Below are the code and all the weights of a small trained network. Each question names an input and a target symbol and asks about switching units off, where a switched-off unit gives its printed mean instead of its output.

import numpy as np


def w(rows, s, z=0):
    codes = np.array(rows[::2]) - 128.0
    scale = np.full(codes.shape[1], s)
    scale[-1] = z or s
    return codes * scale


def f(y):
    return y / 2 * (1 + np.tanh(0.7978845608 * (y + 0.044715 * y**3)))


def softmax(a):
    e = np.exp(a - a.max(-1, keepdims=True))
    return e / e.sum(-1, keepdims=True)


def log_softmax(a):
    a = a - a.max(-1, keepdims=True)
    return a - np.log(np.exp(a).sum(-1, keepdims=True))


def net(x, mask):
    ids = ['βδζλξπφψ'.index(c) for c in x.split()]
    T = len(ids)
    res = E[ids] + P[:T]
    u = 0
    for l in range(2):
        r = res
        for j in range(3):
            rows = slice(2 * j, 2 * j + 2)
            q, k, v = (r @ M[l][rows].T for M in (Q, K, V))
            z = softmax(np.where(np.tri(T) > 0, q @ k.T / 2**0.5, -1e9)) @ v
            o = O[l][rows]
            res = res + np.where(mask[u + j], z, o[:, -1]) @ o[:, :-1]
        u += 3
        y = f(res @ A[l][:, :-1].T + A[l][:, -1])
        res = res + np.where(mask[u : u + 4], y, B[l][:, -1]) @ B[l][:, :-1]
        u += 4
    return log_softmax(res[-1] @ U[:, :-1].T + U[:, -1])


Q, K, V, O, A, B = {}, {}, {}, {}, {}, {}
E = w([
[82,157,179,87,107,119,127],'β',
[93,148,145,64,127,155,108],'δ',
[37,102,138,129,118,123,87],'ζ',
[78,103,196,154,120,65,104],'λ',
[200,148,137,138,161,134,59],'ξ',
[158,119,140,188,108,203,140],'π',
[127,186,54,128,143,147,129],'φ',
[115,123,117,84,249,113,109],'ψ',
],0.019)
P = w([
[71,255,97,171,109,51,44],'0',
[113,236,127,109,108,79,46],'1',
[150,218,146,94,109,94,50],'2',
[123,177,136,120,117,100,60],'3',
[129,155,136,123,116,116,76],'4',
[150,139,137,122,122,121,87],'5',
[154,112,129,128,122,131,98],'6',
[157,97,125,144,126,124,116],'7',
[176,86,122,150,119,129,134],'8',
[166,59,118,127,119,140,145],'9',
[183,62,122,123,115,149,175],'10',
],0.0059)
Q[0] = w([
[98,126,172,83,205,157,149],'0.h1',
[218,159,86,193,173,63,220],'0.h1',
[48,145,2,139,79,100,158],'0.h2',
[39,128,143,111,196,102,101],'0.h2',
[127,127,176,160,162,154,97],'0.h3',
[144,111,130,129,122,100,142],'0.h3',
],0.022)
K[0] = w([
[156,107,192,82,168,128,177],'0.h1',
[75,220,114,90,133,76,27],'0.h1',
[120,193,7,94,71,20,122],'0.h2',
[89,13,100,53,125,72,106],'0.h2',
[118,153,155,163,146,161,143],'0.h3',
[108,155,144,143,141,139,106],'0.h3',
],0.02)
V[0] = w([
[168,108,109,130,158,30,104],'0.h1',
[92,136,158,38,79,125,171],'0.h1',
[150,225,92,84,74,51,136],'0.h2',
[116,200,143,137,106,180,243],'0.h2',
[98,2,177,97,92,202,177],'0.h3',
[43,187,138,75,133,64,35],'0.h3',
],0.0098)
O[0] = w([
[160,173,139,202,158,97,92,109],'0.h1',
[32,66,74,199,134,124,106,120],'0.h1',
[175,104,198,107,156,227,102,114],'0.h2',
[65,113,203,207,246,158,98,65],'0.h2',
[187,141,141,124,120,96,227,97],'0.h3',
[109,253,106,121,106,125,127,250],'0.h3',
],0.007,0.013)
A[0] = w([
[103,111,70,178,126,120,113,53],'0.n1',
[218,103,174,150,228,106,89,96],'0.n2',
[198,2,150,155,168,127,174,99],'0.n3',
[104,86,162,136,102,86,189,4],'0.n4',
],0.01,0.0032)
B[0] = w([
[223,226,192,70,103,121,191,212],'0.n1',
[29,60,52,128,76,102,146,254],'0.n2',
[188,220,217,1,87,179,159,240],'0.n3',
[133,102,116,84,180,142,84,97],'0.n4',
],0.0077,0.00065)
Q[1] = w([
[72,78,81,112,119,150,208],'1.h1',
[79,201,16,95,84,66,101],'1.h1',
[200,117,176,121,200,112,53],'1.h2',
[152,42,153,115,218,108,196],'1.h2',
[177,132,40,77,246,251,211],'1.h3',
[54,135,153,178,88,71,178],'1.h3',
],0.019)
K[1] = w([
[85,131,91,150,42,124,152],'1.h1',
[193,21,121,161,159,92,219],'1.h1',
[105,206,99,79,158,141,70],'1.h2',
[58,174,179,79,80,119,42],'1.h2',
[51,58,190,5,90,92,67],'1.h3',
[93,187,161,198,165,113,172],'1.h3',
],0.02)
V[1] = w([
[141,116,235,135,195,6,103],'1.h1',
[140,116,215,142,20,148,68],'1.h1',
[53,202,172,128,221,131,230],'1.h2',
[194,181,80,142,166,202,136],'1.h2',
[118,157,100,56,155,122,144],'1.h3',
[113,106,173,36,113,114,125],'1.h3',
],0.014)
O[1] = w([
[254,162,89,107,165,138,39,38],'1.h1',
[202,40,59,167,209,132,235,254],'1.h1',
[114,66,95,204,183,107,78,146],'1.h2',
[151,151,223,183,122,180,163,174],'1.h2',
[155,131,111,104,139,186,99,187],'1.h3',
[135,90,88,20,82,174,119,107],'1.h3',
],0.007,0.01)
A[1] = w([
[35,51,121,180,251,103,57,93],'1.n1',
[89,107,227,170,77,188,143,18],'1.n2',
[175,2,143,97,66,142,182,140],'1.n3',
[120,125,110,15,114,101,123,2],'1.n4',
],0.0092,0.0029)
B[1] = w([
[196,90,96,80,11,190,99,169],'1.n1',
[199,128,107,141,190,110,121,254],'1.n2',
[79,133,179,131,151,59,56,223],'1.n3',
[159,182,136,223,145,114,121,207],'1.n4',
],0.012,0.0063)
U = w([
[164,143,158,51,154,93,231,103],'β',
[102,154,149,119,173,101,77,12],'δ',
[5,124,81,148,158,84,189,166],'ζ',
[117,52,157,78,186,51,133,250],'λ',
[139,72,107,130,131,106,135,39],'ξ',
[119,62,138,238,226,143,149,242],'π',
[82,86,89,77,228,163,150,138],'φ',
[168,111,1,77,236,30,141,118],'ψ',
],0.0042,0.0017)

Each question gives the input, a string of symbols that net reads in full, and the target symbol t.
The units are the heads (2 rows each of Q, K, V and O) and the neurons (one row each of A and B). Each row of codes is followed by its name. A weight is (code - 128) times the scale printed after its matrix; where a second scale follows, it is the last column's (O, A, B and U).
mask holds one flag per unit, layer by layer, with each layer's heads first. A switched-off unit (its flag False) gives its mean, the last column of its rows in O or B, instead of its output. The means were averaged over made-up inputs and are rounded, as every weight is.
A unit's drop is (log p(t) with every unit on - log p(t) with that unit switched off) / (log p(t) with every unit on - log p(t) with every unit switched off).
The circuit of an input: a set's keep is (log p(t) with only the set's units on - log p(t) with every unit switched off) / (log p(t) with every unit on - log p(t) with every unit switched off). Starting from the 12 units with the biggest drops (on a tie, the unit counted first), units are removed one at a time, each time the one whose removal leaves the highest keep (on an exact tie, the one counted first), for as long as the keep stays at least 0.8.
units of the circuit, in order: the units of the circuit, biggest drop first
unit that matters most: the unit with the biggest drop
top k neurons in layer l: the k neurons of layer l with the biggest drops, biggest first
heads that matter: for each layer, one digit per head in row order, 1 if its drop is at least 0.15 and else 0, layers parted by /
drop when u is switched off: that unit's drop, to one decimal
input ζ ζ φ ζ λ β ζ φ λ, target π: unit that matters most	1.h2
input φ π ζ ζ ξ π, target λ: heads that matter	001 / 001
input ζ π ζ ψ φ, target φ: heads that matter	111 / 001
input ζ φ φ ζ β ζ λ λ, target ψ: units of the circuit, in order	[1.h1 1.h2]
input ξ δ λ φ λ, target π: units of the circuit, in order	[1.h2 0.h2 0.h1]
input λ ξ λ λ π δ ζ φ π ζ ψ, target δ: heads that matter	010 / 100
input ζ δ β, target ζ: heads that matter	100 / 100
input ψ ζ ζ δ, target ζ: heads that matter	101 / 100
input ψ ζ ξ β, target β: units of the circuit, in order	[1.h2 0.h3 0.h2]
input ζ ψ π π ψ π δ λ, target λ: heads that matter	111 / 000
input ζ π π λ π ζ β ζ π β, target λ: heads that matter	101 / 100
input ψ φ ζ λ ξ π π, target λ: top 2 neurons in layer 0	[0.n2 0.n3]
input ζ λ ζ ζ ζ λ δ ζ β, target ζ: heads that matter	111 / 110
input β φ δ ζ ζ λ β β, target ψ: units of the circuit, in order	[1.h1]
input π λ ξ, target ξ: units of the circuit, in order	[0.h2 0.n2 1.n1 0.h3]
input λ π π β δ π π ζ, target λ: heads that matter	101 / 000
input ψ β λ φ ζ ζ β ξ β β ξ, target β: heads that matter	010 / 010
input ψ λ δ ζ ψ ζ δ λ φ ζ β, target π: heads that matter	001 / 011
input β ξ ζ ζ ζ δ φ, target π: heads that matter	010 / 010
input ζ ζ ζ ζ β ζ λ ζ ζ ζ ξ, target β: units of the circuit, in order	[1.h2]
input β ξ ζ ζ, target β: heads that matter	010 / 010
input δ λ λ λ, target ψ: heads that matter	000 / 110
input φ ζ λ β π π β π π ζ λ, target λ: top 3 neurons in layer 0	[0.n3 0.n2 0.n4]
input λ ψ ζ ζ λ ζ β δ ξ ζ λ, target β: top 2 neurons in layer 0	[0.n4 0.n2]
input δ π ζ δ λ π ζ, target λ: top 2 neurons in layer 0	[0.n3 0.n1]
input δ ξ β, target β: drop when 1.h2 is switched off	1.4
input ζ β λ ξ δ ξ ζ δ, target β: drop when 1.n2 is switched off	0.1
